Below is a small trained network, with its code and all its weights. Each question gives an input and a class and asks what happens when units are switched off, that is, made to give their printed mean instead of their output.

import numpy as np


def w(rows, s, z=0):
    codes = np.array(rows[::2]) - 128.0
    scale = np.full(codes.shape[1], s)
    scale[-1] = z or s
    return codes * scale


def norm(h):
    return h / np.sqrt((h * h).mean(-1, keepdims=True) + 1e-5)


def f(y):
    return np.maximum(y, 0)


def log_softmax(a):
    a = a - a.max(-1, keepdims=True)
    return a - np.log(np.exp(a).sum(-1, keepdims=True))


def net(x, mask):
    res = np.array(x, float).reshape(1, 5) / 4 @ E
    u = 0
    for l in range(3):
        y = f(norm(res) @ A[l][:, :-1].T + A[l][:, -1])
        res = res + np.where(mask[u : u + 7], y, B[l][:, -1]) @ B[l][:, :-1]
        u += 7
    return log_softmax(norm(res)[-1] @ U[:, :-1].T + U[:, -1])


A, B = {}, {}
E = w([
[14,118,189],'x0',
[168,88,242],'x1',
[50,2,58],'x2',
[128,127,125],'x3',
[129,128,127],'x4',
],0.0049)
A[0] = w([
[170,185,211,123],'L0N1',
[104,250,104,110],'L0N2',
[75,146,154,168],'L0N3',
[199,29,136,73],'L0N4',
[127,128,124,93],'L0N5',
[100,164,56,189],'L0N6',
[189,140,100,255],'L0N7',
],0.015,0.0041)
B[0] = w([
[6,108,157,249],'L0N1',
[252,194,161,254],'L0N2',
[134,144,210,195],'L0N3',
[78,94,18,201],'L0N4',
[125,133,127,128],'L0N5',
[131,222,95,237],'L0N6',
[219,51,124,240],'L0N7',
],0.02,0.0068)
A[1] = w([
[98,81,126,84],'L1N1',
[93,154,154,9],'L1N2',
[179,155,100,66],'L1N3',
[140,7,135,106],'L1N4',
[182,150,97,98],'L1N5',
[154,97,163,15],'L1N6',
[96,65,132,37],'L1N7',
],0.018,0.0014)
B[1] = w([
[136,152,169,199],'L1N1',
[106,161,80,181],'L1N2',
[78,71,151,234],'L1N3',
[163,254,126,253],'L1N4',
[76,68,148,239],'L1N5',
[179,123,125,161],'L1N6',
[148,180,163,214],'L1N7',
],0.026,0.0058)
A[2] = w([
[210,52,172,33],'L2N1',
[70,22,10,63],'L2N2',
[52,230,92,123],'L2N3',
[196,121,202,195],'L2N4',
[107,83,175,199],'L2N5',
[224,184,54,253],'L2N6',
[57,165,91,212],'L2N7',
],0.011,0.0021)
B[2] = w([
[87,84,16,178],'L2N1',
[80,210,253,181],'L2N2',
[189,67,74,255],'L2N3',
[142,191,42,235],'L2N4',
[107,100,90,165],'L2N5',
[75,24,182,238],'L2N6',
[162,54,104,200],'L2N7',
],0.017,0.0068)
U = w([
[152,55,43,237],'0',
[184,252,153,2],'1',
[2,99,201,147],'2',
],0.013,0.00078)

Each question gives the input, the list of numbers given to net, and the class t.
The units are the neurons (one row each of A and B). Each row of codes is followed by its name. A weight is (code - 128) times the scale printed after its matrix; where a second scale follows, it is the last column's (A, B and U).
mask holds one flag per neuron, layer by layer. A switched-off neuron (its flag False) gives its mean, the last column of its row in B, instead of its output. The means were averaged over made-up inputs and are rounded, as every weight is.
A unit's drop is (log p(t) with every unit on - log p(t) with that unit switched off) / (log p(t) with every unit on - log p(t) with every unit switched off).
The circuit of an input: a set's keep is (log p(t) with only the set's units on - log p(t) with every unit switched off) / (log p(t) with every unit on - log p(t) with every unit switched off). Starting from the 12 units with the biggest drops (on a tie, the unit counted first), units are removed one at a time, each time the one whose removal leaves the highest keep (on an exact tie, the one counted first), for as long as the keep stays at least 0.8.
circuit, biggest first: the units of the circuit, biggest drop first
top k neurons: the k neurons with the biggest drops, biggest first
top k neurons in layer l: the k neurons of layer l with the biggest drops, biggest first
drop when u is switched off: that unit's drop, to one decimal
input [1,2,-1,4,-2], class 2: top 2 neurons => [L0N1 L0N7]
input [-2,1,2,-2,1], class 0: circuit, biggest first => [L0N4]
input [-3,-8,7,-5,-6], class 2: top 2 neurons => [L2N2 L0N1]
input [-1,-7,-6,2,6], class 0: top 3 neurons => [L0N2 L1N4 L0N7]
input [1,6,0,-3,-2], class 2: top 3 neurons => [L0N1 L0N2 L0N7]
input [6,8,1,-7,3], class 1: top 3 neurons in layer 2 => [L2N6 L2N3 L2N2]
input [6,8,-5,6,-5], class 2: top 2 neurons in layer 0 => [L0N7 L0N1]
input [1,5,6,2,8], class 1: top 2 neurons in layer 1 => [L1N4 L1N7]
input [8,4,7,0,-2], class 1: top 2 neurons in layer 0 => [L0N6 L0N2]
input [-5,0,7,-3,4], class 2: top 2 neurons => [L0N1 L2N2]
input [-5,0,7,0,4], class 2: top 2 neurons => [L0N1 L2N2]
input [4,8,-4,-3,8], class 2: top 2 neurons => [L0N1 L0N7]
input [8,2,3,-5,-8], class 1: top 2 neurons => [L0N6 L0N1]
input [5,1,4,-3,-1], class 1: top 2 neurons => [L0N6 L0N2]
input [6,6,-7,0,6], class 2: circuit, biggest first => [L0N1]
input [2,4,3,1,1], class 1: top 2 neurons => [L0N2 L0N6]
input [8,-6,0,-7,-1], class 1: top 2 neurons => [L0N3 L0N4]
input [5,2,-3,-6,1], class 2: top 3 neurons => [L0N1 L0N7 L1N4]
input [-3,-8,-7,-2,-1], class 0: top 2 neurons in layer 0 => [L0N2 L0N7]
input [-8,-3,4,5,5], class 2: top neuron in layer 2 => [L2N2]
input [6,-3,4,0,7], class 0: drop when L0N7 is switched off => 0.2
input [-3,-6,-3,8,-1], class 0: drop when L0N2 is switched off => 0.1
input [3,5,4,4,7], class 1: drop when L2N4 is switched off => 0.0
